Below is a small trained network, with its code and all its weights. Each question gives an input and a target symbol and asks what happens when units are switched off, that is, made to give their printed mean instead of their output.

import numpy as np


def w(rows, s, z=0):
    codes = np.array(rows[::2]) - 128.0
    scale = np.full(codes.shape[1], s)
    scale[-1] = z or s
    return codes * scale


def norm(h):
    return h / np.sqrt((h * h).mean(-1, keepdims=True) + 1e-5)


def f(y):
    return np.maximum(y, 0)


def softmax(a):
    e = np.exp(a - a.max(-1, keepdims=True))
    return e / e.sum(-1, keepdims=True)


def log_softmax(a):
    a = a - a.max(-1, keepdims=True)
    return a - np.log(np.exp(a).sum(-1, keepdims=True))


def net(x, mask):
    ids = ['αβγδζηθλμξστφψω'.index(c) for c in x.split()]
    T = len(ids)
    res = E[ids] + P[:T]
    r = norm(res)
    for j in range(3):
        rows = slice(4 * j, 4 * j + 4)
        q, k, v = (r @ M[0][rows].T for M in (Q, K, V))
        z = softmax(np.where(np.tri(T) > 0, q @ k.T / 4**0.5, -1e9)) @ v
        o = O[0][rows]
        res = res + np.where(mask[j], z, o[:, -1]) @ o[:, :-1]
    y = f(norm(res) @ A[0][:, :-1].T + A[0][:, -1])
    res = res + np.where(mask[3:27], y, B[0][:, -1]) @ B[0][:, :-1]
    return log_softmax(norm(res)[-1] @ U[:, :-1].T + U[:, -1])


Q, K, V, O, A, B = {}, {}, {}, {}, {}, {}
E = w([
[196,199,191,196,171,109,225,113],'α',
[60,230,9,198,211,164,132,174],'β',
[161,163,188,164,122,148,111,53],'γ',
[151,162,176,194,168,129,99,67],'δ',
[126,211,133,216,207,111,107,80],'ζ',
[110,160,176,110,83,231,150,85],'η',
[48,102,150,134,114,214,96,142],'θ',
[156,134,176,144,105,154,86,75],'λ',
[54,116,113,172,132,194,100,191],'μ',
[114,85,64,188,148,149,55,178],'ξ',
[174,64,94,110,87,186,43,71],'σ',
[186,2,188,191,199,94,154,110],'τ',
[66,51,117,144,124,126,39,104],'φ',
[140,224,42,149,46,97,85,174],'ψ',
[63,159,135,35,131,59,211,86],'ω',
],0.014)
P = w([
[26,231,174,216,230,172,74,54],'0',
[200,153,96,48,244,182,63,105],'1',
[48,182,180,232,171,144,109,58],'2',
[169,154,143,63,204,175,49,144],'3',
[39,159,175,219,133,143,118,91],'4',
[174,141,175,71,164,178,51,162],'5',
[55,131,171,204,98,141,129,112],'6',
[158,127,196,86,134,168,46,198],'7',
[68,98,166,177,62,140,130,135],'8',
[168,138,230,117,110,140,46,211],'9',
[55,122,135,178,87,129,127,150],'10',
],0.011)
Q[0] = w([
[177,160,154,18,185,112,96,206],'head 1',
[110,111,166,153,145,192,92,116],'head 1',
[81,136,177,229,99,187,93,132],'head 1',
[124,81,136,111,131,71,185,111],'head 1',
[194,210,232,172,145,181,31,187],'head 2',
[196,130,98,103,136,148,179,136],'head 2',
[130,128,136,22,160,97,133,181],'head 2',
[85,136,174,109,166,242,3,173],'head 2',
[78,89,108,84,58,56,141,110],'head 3',
[145,46,130,145,200,120,182,86],'head 3',
[38,105,96,225,129,216,55,47],'head 3',
[119,105,186,117,152,135,82,128],'head 3',
],0.011)
K[0] = w([
[104,112,92,109,101,194,18,41],'head 1',
[114,94,156,93,56,16,119,183],'head 1',
[181,63,142,134,48,96,181,177],'head 1',
[107,94,83,154,201,180,182,85],'head 1',
[110,73,161,80,50,138,128,190],'head 2',
[57,92,98,127,156,159,76,85],'head 2',
[59,144,110,23,161,164,138,93],'head 2',
[136,86,155,113,54,41,135,171],'head 2',
[124,179,116,122,204,143,156,53],'head 3',
[124,107,164,148,216,111,179,79],'head 3',
[146,129,165,116,74,1,179,162],'head 3',
[153,53,148,134,112,103,124,179],'head 3',
],0.0098)
V[0] = w([
[185,175,167,195,196,131,127,137],'head 1',
[147,137,205,102,153,2,133,171],'head 1',
[175,169,142,147,174,170,207,150],'head 1',
[155,90,149,61,151,84,133,54],'head 1',
[151,125,59,177,179,120,84,90],'head 2',
[110,105,142,193,90,222,86,149],'head 2',
[193,75,148,144,114,200,152,132],'head 2',
[92,21,184,139,236,62,136,87],'head 2',
[77,165,169,110,139,144,82,134],'head 3',
[170,64,86,132,165,157,141,135],'head 3',
[98,88,117,211,125,151,148,180],'head 3',
[151,121,129,156,71,105,37,108],'head 3',
],0.0086)
O[0] = w([
[186,81,126,164,56,188,146,176,184],'head 1',
[81,63,90,139,169,130,192,130,92],'head 1',
[171,126,166,205,135,155,212,166,116],'head 1',
[104,134,63,99,191,125,141,111,122],'head 1',
[33,93,151,134,90,152,87,162,149],'head 2',
[11,88,56,140,197,207,187,131,149],'head 2',
[132,126,134,111,206,184,191,122,46],'head 2',
[115,31,212,91,183,86,153,150,151],'head 2',
[148,91,73,117,180,62,149,150,254],'head 3',
[106,145,153,88,99,157,83,205,49],'head 3',
[125,119,160,116,127,165,124,204,80],'head 3',
[172,111,141,118,143,151,2,68,124],'head 3',
],0.0089,0.0063)
A[0] = w([
[154,161,134,130,176,144,133,85,123],'neuron 1',
[116,131,74,186,11,105,74,88,95],'neuron 2',
[132,168,180,147,101,123,129,89,145],'neuron 3',
[158,137,162,189,114,73,131,165,149],'neuron 4',
[75,168,156,117,72,110,158,126,139],'neuron 5',
[159,181,139,82,86,107,147,160,254],'neuron 6',
[217,142,159,145,160,125,153,197,146],'neuron 7',
[205,95,153,139,121,208,55,193,85],'neuron 8',
[49,137,124,187,124,152,137,157,155],'neuron 9',
[54,122,75,148,35,59,163,66,144],'neuron 10',
[163,79,137,105,157,129,187,190,164],'neuron 11',
[149,72,185,118,178,141,125,110,97],'neuron 12',
[82,117,211,144,137,144,85,146,133],'neuron 13',
[158,124,151,46,99,170,174,75,209],'neuron 14',
[104,97,45,125,179,174,135,161,123],'neuron 15',
[177,175,72,115,150,183,77,143,110],'neuron 16',
[109,170,130,132,171,178,162,88,135],'neuron 17',
[138,194,54,100,38,90,104,146,122],'neuron 18',
[160,221,167,111,117,94,58,171,152],'neuron 19',
[164,215,81,186,120,117,166,129,138],'neuron 20',
[129,103,118,51,164,146,153,107,129],'neuron 21',
[94,174,76,145,87,133,162,82,131],'neuron 22',
[250,125,151,32,137,53,90,122,91],'neuron 23',
[2,143,175,137,111,52,212,136,164],'neuron 24',
],0.011,0.0066)
B[0] = w([
[86,87,129,94,111,110,169,178,152],'neuron 1',
[88,126,212,143,101,94,140,105,179],'neuron 2',
[158,98,83,98,119,87,151,188,165],'neuron 3',
[104,171,124,63,143,111,152,78,174],'neuron 4',
[108,95,12,177,125,92,151,143,162],'neuron 5',
[196,83,118,170,185,114,94,124,200],'neuron 6',
[88,163,126,153,47,126,61,111,172],'neuron 7',
[121,184,111,180,190,135,169,106,188],'neuron 8',
[210,192,170,69,126,102,111,142,211],'neuron 9',
[51,186,108,218,204,111,179,127,225],'neuron 10',
[168,189,242,68,68,126,103,113,157],'neuron 11',
[61,103,73,142,100,135,85,176,151],'neuron 12',
[163,118,89,104,113,131,140,142,174],'neuron 13',
[122,164,120,140,160,65,67,161,174],'neuron 14',
[150,127,164,94,94,65,187,96,183],'neuron 15',
[82,74,133,133,88,149,212,91,173],'neuron 16',
[152,73,107,124,81,97,108,142,172],'neuron 17',
[135,99,187,126,184,159,121,112,178],'neuron 18',
[190,109,117,61,138,147,155,107,212],'neuron 19',
[116,100,111,67,70,148,70,174,171],'neuron 20',
[101,156,151,138,163,88,119,201,150],'neuron 21',
[84,108,138,162,130,83,114,138,186],'neuron 22',
[224,255,124,82,110,49,136,135,230],'neuron 23',
[135,88,36,92,198,147,164,40,244],'neuron 24',
],0.0093,0.011)
U = w([
[163,160,179,149,98,138,245,136,113],'α',
[115,189,90,136,124,121,132,174,45],'β',
[175,70,125,165,135,100,121,144,114],'γ',
[190,91,127,190,181,130,121,149,116],'δ',
[215,170,135,107,149,45,105,115,142],'ζ',
[161,96,26,115,61,135,142,158,111],'η',
[124,138,66,16,157,185,112,82,1],'θ',
[152,79,125,152,137,111,99,137,113],'λ',
[165,178,95,141,194,218,161,176,151],'μ',
[102,148,172,149,188,126,92,222,235],'ξ',
[138,119,150,118,115,182,100,36,195],'σ',
[126,50,206,65,142,101,188,147,114],'τ',
[88,93,108,68,181,93,47,172,81],'φ',
[72,188,177,177,85,86,128,111,167],'ψ',
[114,119,60,148,182,74,192,97,156],'ω',
],0.011,0.0037)

Each question gives the input, a string of symbols that net reads in full, and the target symbol t.
The units are the heads (4 rows each of Q, K, V and O) and the neurons (one row each of A and B). Each row of codes is followed by its name. A weight is (code - 128) times the scale printed after its matrix; where a second scale follows, it is the last column's (O, A, B and U).
mask holds one flag per unit, heads first, then neurons. A switched-off unit (its flag False) gives its mean, the last column of its rows in O or B, instead of its output. The means were averaged over made-up inputs and are rounded, as every weight is.
A unit's drop is (log p(t) with every unit on - log p(t) with that unit switched off) / (log p(t) with every unit on - log p(t) with every unit switched off).
The circuit of an input: a set's keep is (log p(t) with only the set's units on - log p(t) with every unit switched off) / (log p(t) with every unit on - log p(t) with every unit switched off). Starting from the 12 units with the biggest drops (on a tie, the unit counted first), units are removed one at a time, each time the one whose removal leaves the highest keep (on an exact tie, the one counted first), for as long as the keep stays at least 0.8.
circuit, biggest first: the units of the circuit, biggest drop first
unit that matters most: the unit with the biggest drop
k most important neurons: the k neurons with the biggest drops, biggest first
heads that matter: for each layer, one digit per head in row order, 1 if its drop is at least 0.15 and else 0, layers parted by /
input τ η θ ω ω ξ ξ ξ η σ, target θ: heads that matter -> 111
input η δ γ ω λ ψ η, target ψ: heads that matter -> 010
input ζ σ ξ ζ, target θ: circuit, biggest first -> (head 2; head 3; neuron 10; neuron 16)
input γ ζ ξ β ω β, target ζ: circuit, biggest first -> (head 2)
input η λ μ, target μ: heads that matter -> 111
input ψ ω ξ τ ψ ξ, target σ: heads that matter -> 111
input σ θ σ μ ω ψ γ, target ψ: heads that matter -> 010
input μ ξ α ξ β η ξ β, target μ: heads that matter -> 101
input η α η ω ω η θ α ζ, target α: heads that matter -> 100
input ω φ θ α η, target α: heads that matter -> 100
input ψ μ η, target ψ: heads that matter -> 010
input η ω γ ψ ζ σ η γ ω τ ζ, target τ: heads that matter -> 010
input θ σ φ δ, target φ: circuit, biggest first -> (head 2; neuron 12; neuron 10)
input ζ ξ δ, target δ: 2 most important neurons -> (neuron 23; neuron 10)
input ζ ω ω ζ η ζ, target η: heads that matter -> 000
input ξ η η μ ζ ψ, target σ: heads that matter -> 010
input ω ω ξ η ζ ω ψ μ ξ η, target μ: heads that matter -> 011
input ζ ξ ω η μ σ ω ζ α, target α: circuit, biggest first -> (head 1; neuron 11)
input ξ ω μ η ψ, target ψ: 2 most important neurons -> (neuron 2; neuron 24)
input ζ λ η ζ σ ξ θ μ, target μ: unit that matters most -> head 3
input α ξ φ θ, target φ: 2 most important neurons -> (neuron 24; neuron 10)
input γ ζ λ η η ψ ψ δ η η, target η: unit that matters most -> head 2
input η ω β θ σ θ, target θ: circuit, biggest first -> (neuron 10; head 2)
input ω φ ζ θ ξ λ η δ, target ω: 2 most important neurons -> (neuron 8; neuron 15)
input φ σ ω ψ η μ ξ ξ η ξ λ, target ψ: heads that matter -> 101
input ζ β ξ ψ σ ζ ψ ψ λ, target ψ: 2 most important neurons -> (neuron 2; neuron 24)
input σ μ η β μ ξ σ, target σ: unit that matters most -> head 3
